Here is a tiny trained network, its code and every weight. The questions are about switching its units off for an input and a target symbol, where a switched-off unit gives its printed mean instead of its output.

import numpy as np


def w(rows, s, z=0):
    codes = np.array(rows[::2]) - 128.0
    scale = np.full(codes.shape[1], s)
    scale[-1] = z or s
    return codes * scale


def norm(h):
    return h / np.sqrt((h * h).mean(-1, keepdims=True) + 1e-5)


def f(y):
    return np.maximum(y, 0)


def softmax(a):
    e = np.exp(a - a.max(-1, keepdims=True))
    return e / e.sum(-1, keepdims=True)


def log_softmax(a):
    a = a - a.max(-1, keepdims=True)
    return a - np.log(np.exp(a).sum(-1, keepdims=True))


def net(x, mask):
    ids = ['ΔΛΠΣαγζθμξτψω'.index(c) for c in x.split()]
    T = len(ids)
    res = E[ids] + P[:T]
    u = 0
    for l in range(2):
        r = norm(res)
        for j in range(2):
            rows = slice(4 * j, 4 * j + 4)
            q, k, v = (r @ M[l][rows].T for M in (Q, K, V))
            z = softmax(np.where(np.tri(T) > 0, q @ k.T / 4**0.5, -1e9)) @ v
            o = O[l][rows]
            res = res + np.where(mask[u + j], z, o[:, -1]) @ o[:, :-1]
        u += 2
        y = f(norm(res) @ A[l][:, :-1].T + A[l][:, -1])
        res = res + np.where(mask[u : u + 8], y, B[l][:, -1]) @ B[l][:, :-1]
        u += 8
    return log_softmax(norm(res)[-1] @ U[:, :-1].T + U[:, -1])


Q, K, V, O, A, B = {}, {}, {}, {}, {}, {}
E = w([
[53,2,167],'Δ',
[65,171,187],'Λ',
[123,83,61],'Π',
[176,41,157],'Σ',
[47,142,116],'α',
[174,15,152],'γ',
[227,105,229],'ζ',
[154,83,152],'θ',
[95,179,54],'μ',
[171,30,159],'ξ',
[115,238,142],'τ',
[91,18,117],'ψ',
[171,157,124],'ω',
],0.014)
P = w([
[84,116,43],'0',
[88,97,47],'1',
[100,78,46],'2',
[96,71,29],'3',
[105,80,14],'4',
[85,91,4],'5',
],0.0028)
Q[0] = w([
[103,147,249],'0.h1',
[226,214,120],'0.h1',
[171,148,130],'0.h1',
[118,109,203],'0.h1',
[127,89,52],'0.h2',
[151,107,17],'0.h2',
[103,110,164],'0.h2',
[86,63,128],'0.h2',
],0.022)
K[0] = w([
[126,181,217],'0.h1',
[215,208,58],'0.h1',
[168,141,142],'0.h1',
[132,120,254],'0.h1',
[128,130,24],'0.h2',
[128,173,22],'0.h2',
[129,86,132],'0.h2',
[134,64,61],'0.h2',
],0.018)
V[0] = w([
[131,7,199],'0.h1',
[12,70,211],'0.h1',
[186,237,206],'0.h1',
[196,236,130],'0.h1',
[76,132,135],'0.h2',
[222,142,100],'0.h2',
[175,197,77],'0.h2',
[72,54,187],'0.h2',
],0.012)
O[0] = w([
[199,7,77,180],'0.h1',
[155,46,214,175],'0.h1',
[200,216,126,2],'0.h1',
[144,232,113,30],'0.h1',
[101,92,132,132],'0.h2',
[144,202,101,123],'0.h2',
[83,183,85,129],'0.h2',
[182,73,175,125],'0.h2',
],0.015,0.008)
A[0] = w([
[150,162,185,74],'0.n1',
[84,127,217,89],'0.n2',
[151,149,174,142],'0.n3',
[236,173,67,153],'0.n4',
[251,159,144,2],'0.n5',
[171,139,116,45],'0.n6',
[144,98,107,151],'0.n7',
[68,76,133,82],'0.n8',
],0.021,0.0047)
B[0] = w([
[123,79,169,146],'0.n1',
[196,78,107,173],'0.n2',
[118,120,159,150],'0.n3',
[196,164,64,182],'0.n4',
[255,111,175,161],'0.n5',
[142,124,90,137],'0.n6',
[125,174,155,201],'0.n7',
[183,139,97,254],'0.n8',
],0.033,0.0088)
Q[1] = w([
[145,156,115],'1.h1',
[147,154,160],'1.h1',
[156,108,46],'1.h1',
[152,134,146],'1.h1',
[129,132,139],'1.h2',
[129,93,2],'1.h2',
[135,143,122],'1.h2',
[140,158,120],'1.h2',
],0.041)
K[1] = w([
[127,170,125],'1.h1',
[103,142,79],'1.h1',
[236,135,176],'1.h1',
[138,120,87],'1.h1',
[128,129,120],'1.h2',
[3,69,3],'1.h2',
[151,144,95],'1.h2',
[157,151,60],'1.h2',
],0.029)
V[1] = w([
[76,92,150],'1.h1',
[130,58,5],'1.h1',
[223,163,40],'1.h1',
[99,54,50],'1.h1',
[197,52,187],'1.h2',
[149,117,173],'1.h2',
[216,223,241],'1.h2',
[151,39,55],'1.h2',
],0.017)
O[1] = w([
[85,88,118,108],'1.h1',
[49,255,89,219],'1.h1',
[172,230,130,203],'1.h1',
[43,179,93,184],'1.h1',
[152,215,130,164],'1.h2',
[117,167,132,112],'1.h2',
[10,201,206,2],'1.h2',
[217,119,107,249],'1.h2',
],0.02,0.0089)
A[1] = w([
[87,7,60,254],'1.n1',
[99,139,171,139],'1.n2',
[141,153,222,199],'1.n3',
[49,180,36,222],'1.n4',
[196,201,137,124],'1.n5',
[200,166,249,169],'1.n6',
[144,75,253,135],'1.n7',
[25,50,154,200],'1.n8',
],0.019,0.0042)
B[1] = w([
[131,9,29,249],'1.n1',
[155,95,144,140],'1.n2',
[152,121,203,159],'1.n3',
[6,109,152,198],'1.n4',
[42,154,108,198],'1.n5',
[119,120,235,188],'1.n6',
[103,4,112,163],'1.n7',
[14,137,234,170],'1.n8',
],0.03,0.014)
U = w([
[112,76,147,108],'Δ',
[137,89,206,161],'Λ',
[105,150,121,145],'Π',
[136,182,87,128],'Σ',
[146,186,100,54],'α',
[107,138,89,116],'γ',
[196,166,169,85],'ζ',
[135,166,94,50],'θ',
[1,83,121,2],'μ',
[130,139,109,51],'ξ',
[100,138,135,198],'τ',
[111,99,126,145],'ψ',
[65,180,77,236],'ω',
],0.024,0.0055)

Each question gives the input, a string of symbols that net reads in full, and the target symbol t.
The units are the heads (4 rows each of Q, K, V and O) and the neurons (one row each of A and B). Each row of codes is followed by its name. A weight is (code - 128) times the scale printed after its matrix; where a second scale follows, it is the last column's (O, A, B and U).
mask holds one flag per unit, layer by layer, with each layer's heads first. A switched-off unit (its flag False) gives its mean, the last column of its rows in O or B, instead of its output. The means were averaged over made-up inputs and are rounded, as every weight is.
A unit's drop is (log p(t) with every unit on - log p(t) with that unit switched off) / (log p(t) with every unit on - log p(t) with every unit switched off).
The circuit of an input: a set's keep is (log p(t) with only the set's units on - log p(t) with every unit switched off) / (log p(t) with every unit on - log p(t) with every unit switched off). Starting from the 12 units with the biggest drops (on a tie, the unit counted first), units are removed one at a time, each time the one whose removal leaves the highest keep (on an exact tie, the one counted first), for as long as the keep stays at least 0.8.
units of the circuit, in order: the units of the circuit, biggest drop first
most important unit: the unit with the biggest drop
top k neurons: the k neurons with the biggest drops, biggest first
top k neurons in layer l: the k neurons of layer l with the biggest drops, biggest first
heads that matter: for each layer, one digit per head in row order, 1 if its drop is at least 0.15 and else 0, layers parted by /
input ω ω θ τ τ Σ, target ω: heads that matter -> 00 / 10
input μ ζ Π ξ θ ω, target Σ: heads that matter -> 10 / 01
input θ α α ζ θ, target ζ: most important unit -> 1.h2
input ω ξ Λ ζ θ, target ζ: top 2 neurons in layer 1 -> [1.n1; 1.n6]
input μ μ γ Σ, target μ: heads that matter -> 10 / 11
input Δ Λ ξ, target Λ: heads that matter -> 01 / 01
input ω α ω ξ, target ω: heads that matter -> 00 / 10
input Λ μ μ γ, target μ: units of the circuit, in order -> [0.h1; 1.h2; 0.n8]
input Σ Λ ω θ τ, target ω: heads that matter -> 10 / 01
input ω ω ξ, target ω: heads that matter -> 01 / 10
input ζ ξ α, target ζ: units of the circuit, in order -> [1.h2; 1.n1]
input Λ α γ, target Λ: heads that matter -> 11 / 01
input ω θ α τ α, target ω: top 2 neurons in layer 1 -> [1.n5; 1.n1]
input α ω α, target ω: top 2 neurons -> [0.n4; 0.n8]
input ζ Λ α, target Λ: most important unit -> 0.h2
input μ τ θ, target μ: top 2 neurons in layer 0 -> [0.n8; 0.n7]
input ψ ω Λ, target Λ: heads that matter -> 10 / 01
input Λ γ α, target Λ: top 3 neurons -> [0.n4; 1.n6; 1.n1]
input Π Π ζ, target ζ: top 2 neurons in layer 0 -> [0.n5; 0.n4]
input γ Δ μ, target μ: most important unit -> 0.h1
